a = [[179, 110, 137, 136, 106, 155, 169, 151, 155, 167, 116], [140, 153, 124, 109, 106, 139, 128, 138, 125, 176, 140], [131, 180, 135, 155, 158, 141, 126, 144, 143, 144, 150], [170, 156, 106, 149, 101, 151, 143, 150, 156, 178, 101], [180, 101, 164, 166, 147, 161, 186, 157, 171, 136, 130], [130, 179, 142, 162, 169, 142, 129, 145, 146, 136, 154], [114, 227, 68, 96, 76, 125, 73, 129, 105, 210, 123], [179, 112, 133, 132, 99, 154, 167, 150, 153, 172, 114], [133, 162, 123, 110, 112, 136, 122, 137, 122, 174, 145], [159, 166, 115, 159, 124, 149, 138, 150, 156, 164, 114], [128, 176, 155, 175, 190, 144, 135, 147, 152, 121, 163], [120, 220, 69, 95, 71, 126, 78, 130, 107, 212, 120], [170, 152, 96, 127, 76, 148, 138, 146, 145, 195, 97], [135, 175, 117, 127, 119, 138, 120, 140, 131, 171, 137], [147, 185, 73, 99, 55, 136, 104, 136, 121, 217, 101], [168, 160, 91, 126, 74, 147, 132, 145, 143, 198, 95]]
Indices start at 1.
row 1 col 1	179
row 8 col 7	167
row 10 col 10	164
row 13 col 2	152
row 14 col 6	138
row 8 col 1	179
row 16 col 8	145
row 11 col 4	175
row 12 col 7	78
row 4 col 8	150
row 14 col 10	171
row 15 col 4	99
row 13 col 9	145
row 12 col 5	71
row 8 col 9	153
row 8 col 10	172
row 4 col 6	151
row 8 col 2	112
row 11 col 5	190
row 13 col 4	127
row 6 col 1	130
row 1 col 6	155
row 1 col 11	116
row 10 col 2	166
row 9 col 5	112
row 9 col 6	136
row 13 col 8	146
row 1 col 7	169
row 4 col 2	156
row 2 col 2	153
row 11 col 8	147
row 11 col 9	152
row 14 col 11	137
row 10 col 6	149
row 1 col 2	110
row 2 col 11	140
row 6 col 6	142
row 5 col 2	101

x =
[[-20, -49, 19, -36, -7, -37, 0, -12, -26],
 [14, 33, -47, -30, -15, 20, -27, -48, -25]]
Rows and columns are counted from 1.
(1, 1)	-20
(1, 3)	19
(2, 4)	-30
(2, 5)	-15
(1, 4)	-36
(2, 3)	-47
(1, 8)	-12
(2, 7)	-27
(1, 6)	-37
(2, 2)	33

M = [[65, 147, 193, 119, 58], [194, 136, 110, 187, 195], [84, 126, 130, 84, 109], [128, 138, 154, 146, 111], [47, 147, 214, 109, 14]]
Rows and columns are counted from 1.
row 1 col 1 = 65
row 2 col 2 = 136
row 3 col 2 = 126
row 2 col 1 = 194
row 3 col 5 = 109
row 5 col 3 = 214
row 3 col 1 = 84
row 2 col 3 = 110
row 3 col 3 = 130
row 4 col 5 = 111
row 3 col 4 = 84

X =
array([[ -4,   1,  27,  12, -29,  14,  -7],
       [-25,   3,  16,   8, -27,  18, -15],
       [ -9,   8,   5,  25, -32,  -8, -14],
       [-21,   1,   2,  13, -30,  14, -16],
       [ -5,  -3,  29,  14, -33,  16, -12],
       [ -8,   3,  21,   6, -21,  20,  -3],
       [ -5,   0,  32,  13, -34,  11, -10],
       [-19,  -2,  17,  12, -28,  17, -14],
       [ -4,   8,  43,   7,  -8,  13,   1],
       [ -4,   5,  41,   7, -25,   6,   4],
       [-11,  -2,  28,   9, -26,  17,  -5],
       [-14,   2,  41,   8, -13,  18,  -6],
       [-15,   4,  20,   6, -22,  15,  -4],
       [-15,   5,  15,  13, -22,  11, -13],
       [  1,   0,  42,   8, -17,  18,   1],
       [ -7,   7,  14,  20, -30,  -2, -11]])
Rows and columns are counted from 1.
(1, 1) => -4
(3, 5) => -32
(1, 7) => -7
(10, 5) => -25
(9, 3) => 43
(14, 3) => 15
(2, 5) => -27
(5, 1) => -5
(6, 4) => 6
(3, 7) => -14
(7, 4) => 13
(15, 6) => 18
(5, 3) => 29
(5, 2) => -3
(5, 6) => 16
(1, 3) => 27
(8, 7) => -14
(10, 2) => 5
(3, 4) => 25
(4, 4) => 13
(2, 1) => -25
(15, 1) => 1
(11, 5) => -26
(10, 7) => 4
(1, 5) => -29
(8, 3) => 17
(1, 6) => 14
(4, 1) => -21
(9, 7) => 1
(12, 6) => 18
(5, 7) => -12
(11, 7) => -5
(3, 3) => 5
(1, 2) => 1

B =
[[ -2  -1   1  -5   2   0   1   1   0   1  -1]
 [-23  10  15  16 -13   4 -27 -36 -11 -13  22]
 [ -2  -3   2  -1   4  -5   6   7   6   1  -3]
 [ -3   5   0  -3   0   0  -7  -3   4  -3   0]
 [ -1  -3   1  -4   3   0   1   3   0   0   0]
 [ -8   7   4   3  -4   2 -11 -12   1  -6   6]]
Rows and columns are counted from 1.
(1, 1): -2
(6, 11): 6
(3, 8): 7
(5, 4): -4
(4, 3): 0
(3, 3): 2
(6, 7): -11
(6, 1): -8
(5, 3): 1
(5, 6): 0
(1, 4): -5
(2, 2): 10
(3, 9): 6
(3, 7): 6
(4, 6): 0
(4, 1): -3
(3, 4): -1
(4, 10): -3
(1, 3): 1
(6, 4): 3
(1, 10): 1
(4, 4): -3

data = [[0, 8, -5, 7, -2, -10, 6], [3, 5, -27, 17, -34, 14, 4], [-4, -1, -22, 20, -22, 16, 14], [-6, 1, 1, -5, -6, 3, 5], [-6, 9, -10, -3, -18, 5, 5], [9, 4, -4, 1, 16, 0, -14], [0, -3, 2, -3, -4, 2, -1], [-1, 10, -11, 5, -18, -3, 5], [-7, 3, -6, -3, 8, 11, 2]]
Indices start at 1.
(1, 1) -> 0
(9, 6) -> 11
(3, 7) -> 14
(7, 7) -> -1
(3, 2) -> -1
(8, 3) -> -11
(6, 7) -> -14
(3, 6) -> 16
(8, 4) -> 5
(3, 1) -> -4
(4, 1) -> -6
(6, 5) -> 16
(6, 6) -> 0
(2, 3) -> -27
(2, 7) -> 4
(5, 3) -> -10
(3, 5) -> -22
(7, 3) -> 2
(1, 5) -> -2
(9, 1) -> -7
(2, 4) -> 17
(8, 2) -> 10
(2, 1) -> 3
(1, 3) -> -5
(1, 7) -> 6
(9, 7) -> 2
(5, 2) -> 9
(9, 4) -> -3
(1, 2) -> 8
(2, 2) -> 5
(2, 5) -> -34
(7, 2) -> -3
(3, 4) -> 20

A =
[[ 18  -5  16  12   5  23  10  18]
 [ 16  19  23  17  16  21  15  12]
 [  6  11   7  13   4  21  11  28]
 [ 13   6  25  18  13  14  11  24]
 [  8  25  19  22  24   1  18  25]
 [ 12  40  16  11  19  18  11  24]
 [ -4  -3  -5  22  15 -11  23  17]
 [ 19  -6  18  17  12  13  16   8]
 [ -4  -3  -6  23  22 -29  23  27]]
Rows and columns are counted from 1.
(1, 1): 18
(4, 1): 13
(7, 2): -3
(4, 5): 13
(1, 6): 23
(9, 1): -4
(7, 8): 17
(8, 6): 13
(2, 6): 21
(9, 4): 23
(1, 5): 5
(8, 7): 16
(4, 4): 18
(8, 2): -6
(6, 8): 24
(9, 5): 22
(7, 4): 22
(6, 7): 11
(6, 6): 18
(2, 4): 17
(7, 3): -5
(3, 7): 11
(8, 3): 18
(3, 2): 11
(4, 2): 6
(6, 2): 40
(6, 3): 16
(9, 2): -3
(5, 7): 18
